Below is a small trained network, with its code and all its weights. Each question gives an input and a target symbol and asks what happens when units are switched off, that is, made to give their printed mean instead of their output.

import numpy as np


def w(rows, s, z=0):
    codes = np.array(rows[::2]) - 128.0
    scale = np.full(codes.shape[1], s)
    scale[-1] = z or s
    return codes * scale


def norm(h):
    return h / np.sqrt((h * h).mean(-1, keepdims=True) + 1e-5)


def f(y):
    return y / 2 * (1 + np.tanh(0.7978845608 * (y + 0.044715 * y**3)))


def softmax(a):
    e = np.exp(a - a.max(-1, keepdims=True))
    return e / e.sum(-1, keepdims=True)


def log_softmax(a):
    a = a - a.max(-1, keepdims=True)
    return a - np.log(np.exp(a).sum(-1, keepdims=True))


def net(x, mask):
    ids = ['ΓΠβεζηθλξτφψ'.index(c) for c in x.split()]
    T = len(ids)
    res = E[ids] + P[:T]
    u = 0
    for l in range(3):
        q, k, v = (norm(res) @ M[l].T for M in (Q, K, V))
        z = softmax(np.where(np.tri(T) > 0, q @ k.T / 2**0.5, -1e9)) @ v
        res = res + np.where(mask[u], z, O[l][:, -1]) @ O[l][:, :-1]
        u += 1
        y = f(norm(res) @ A[l][:, :-1].T + A[l][:, -1])
        res = res + np.where(mask[u : u + 4], y, B[l][:, -1]) @ B[l][:, :-1]
        u += 4
    return log_softmax(norm(res)[-1] @ U[:, :-1].T + U[:, -1])


Q, K, V, O, A, B = {}, {}, {}, {}, {}, {}
E = w([
[173,123,123],'Γ',
[172,113,123],'Π',
[167,94,128],'β',
[148,222,151],'ε',
[167,109,124],'ζ',
[168,254,132],'η',
[221,101,151],'θ',
[120,108,170],'λ',
[99,89,146],'ξ',
[144,28,168],'τ',
[65,181,111],'φ',
[113,126,54],'ψ',
],0.0081)
P = w([
[145,87,40],'0',
[111,16,98],'1',
[86,44,136],'2',
[102,79,172],'3',
[132,102,205],'4',
[238,13,254],'5',
],0.0054)
Q[0] = w([
[176,202,163],'L0H0',
[2,168,159],'L0H0',
],0.01)
K[0] = w([
[159,115,228],'L0H0',
[253,104,19],'L0H0',
],0.008)
V[0] = w([
[254,164,108],'L0H0',
[4,204,43],'L0H0',
],0.0097)
O[0] = w([
[102,43,198,121],'L0H0',
[117,251,146,3],'L0H0',
],0.013,0.0026)
A[0] = w([
[50,199,99,72],'L0N0',
[254,109,193,112],'L0N1',
[179,187,200,250],'L0N2',
[124,143,209,137],'L0N3',
],0.0092,0.0011)
B[0] = w([
[148,47,109,186],'L0N0',
[166,11,91,253],'L0N1',
[94,102,209,197],'L0N2',
[94,84,141,146],'L0N3',
],0.012,0.003)
Q[1] = w([
[11,95,123],'L1H0',
[210,103,178],'L1H0',
],0.012)
K[1] = w([
[125,254,198],'L1H0',
[165,70,27],'L1H0',
],0.0095)
V[1] = w([
[51,255,58],'L1H0',
[127,49,28],'L1H0',
],0.0091)
O[1] = w([
[255,60,177,2],'L1H0',
[93,114,51,221],'L1H0',
],0.0091,0.007)
A[1] = w([
[94,120,207,169],'L1N0',
[117,253,96,254],'L1N1',
[158,122,60,144],'L1N2',
[95,158,114,142],'L1N3',
],0.015,0.0025)
B[1] = w([
[187,164,119,194],'L1N0',
[251,13,208,255],'L1N1',
[154,217,85,254],'L1N2',
[160,122,106,174],'L1N3',
],0.015,0.0031)
Q[2] = w([
[119,254,109],'L2H0',
[199,224,248],'L2H0',
],0.0097)
K[2] = w([
[108,134,234],'L2H0',
[1,201,207],'L2H0',
],0.0096)
V[2] = w([
[79,64,213],'L2H0',
[225,9,169],'L2H0',
],0.012)
O[2] = w([
[105,110,234,108],'L2H0',
[255,11,89,252],'L2H0',
],0.01,0.0037)
A[2] = w([
[215,67,78,249],'L2N0',
[238,65,112,70],'L2N1',
[105,227,1,158],'L2N2',
[17,118,235,169],'L2N3',
],0.007,0.0015)
B[2] = w([
[214,173,77,253],'L2N0',
[108,165,20,216],'L2N1',
[191,240,194,204],'L2N2',
[169,170,254,160],'L2N3',
],0.0083,0.0046)
U = w([
[98,119,162,3],'Γ',
[81,127,155,45],'Π',
[103,144,153,23],'β',
[116,153,213,108],'ε',
[83,140,152,40],'ζ',
[115,153,231,193],'η',
[91,21,135,234],'θ',
[114,197,96,164],'λ',
[166,212,102,128],'ξ',
[102,127,116,62],'τ',
[250,117,203,162],'φ',
[188,131,127,143],'ψ',
],0.013,0.004)

Each question gives the input, a string of symbols that net reads in full, and the target symbol t.
The units are the heads (2 rows each of Q, K, V and O) and the neurons (one row each of A and B). Each row of codes is followed by its name. A weight is (code - 128) times the scale printed after its matrix; where a second scale follows, it is the last column's (O, A, B and U).
mask holds one flag per unit, layer by layer, with each layer's heads first. A switched-off unit (its flag False) gives its mean, the last column of its rows in O or B, instead of its output. The means were averaged over made-up inputs and are rounded, as every weight is.
A unit's drop is (log p(t) with every unit on - log p(t) with that unit switched off) / (log p(t) with every unit on - log p(t) with every unit switched off).
The circuit of an input: a set's keep is (log p(t) with only the set's units on - log p(t) with every unit switched off) / (log p(t) with every unit on - log p(t) with every unit switched off). Starting from the 12 units with the biggest drops (on a tie, the unit counted first), units are removed one at a time, each time the one whose removal leaves the highest keep (on an exact tie, the one counted first), for as long as the keep stays at least 0.8.
units of the circuit, in order: the units of the circuit, biggest drop first
unit that matters most: the unit with the biggest drop
top k neurons: the k neurons with the biggest drops, biggest first
top k neurons in layer l: the k neurons of layer l with the biggest drops, biggest first
drop of u: that unit's drop, to one decimal
input θ φ ζ, target φ: unit that matters most => L0H0
input η θ φ, target η: top 2 neurons => [L1N1, L2N3]
input β ξ ξ θ, target ξ: top 3 neurons => [L1N2, L0N1, L2N2]
input λ θ θ ξ θ, target ξ: units of the circuit, in order => [L0H0, L1N2, L1N1]
input φ θ λ, target φ: units of the circuit, in order => [L0H0, L1H0]
input φ φ β, target φ: units of the circuit, in order => [L0H0, L1N1]
input λ ξ ξ, target λ: top 2 neurons => [L1N2, L0N2]
input ξ θ ξ, target ξ: top 2 neurons in layer 0 => [L0N1, L0N0]
input φ λ β, target φ: units of the circuit, in order => [L0H0, L1H0]
input λ φ φ φ, target λ: top 3 neurons => [L0N0, L1N2, L1N1]
input ε ξ θ θ θ, target θ: top 3 neurons => [L0N1, L1N0, L2N1]
input η φ φ ε, target η: units of the circuit, in order => [L0H0, L2H0]
input φ φ ε φ, target φ: units of the circuit, in order => [L0H0, L1N1]
input ξ β ξ φ, target ξ: top 3 neurons => [L0N0, L0N1, L2N2]
input θ ξ θ θ θ Γ, target θ: top 2 neurons => [L0N1, L1N0]
input θ θ β β η, target θ: units of the circuit, in order => [L0H0]
input τ Π θ λ θ Γ, target λ: units of the circuit, in order => [L1H0, L2H0]
input ξ φ ξ, target ξ: top 3 neurons => [L0N0, L1N1, L1N2]
input η λ θ ζ, target λ: top 2 neurons => [L1N1, L0N2]
input ζ λ λ θ θ, target λ: top neuron => [L1N1]
input φ θ θ θ Π, target θ: top 2 neurons => [L0N2, L1N1]
input λ ψ ξ, target λ: top 2 neurons => [L1N2, L0N0]
input φ η θ τ, target φ: top 2 neurons => [L1N0, L0N2]
input Γ θ θ φ η, target θ: drop of L1N1 => 0.0
input λ ε λ, target λ: drop of L2H0 => 0.5
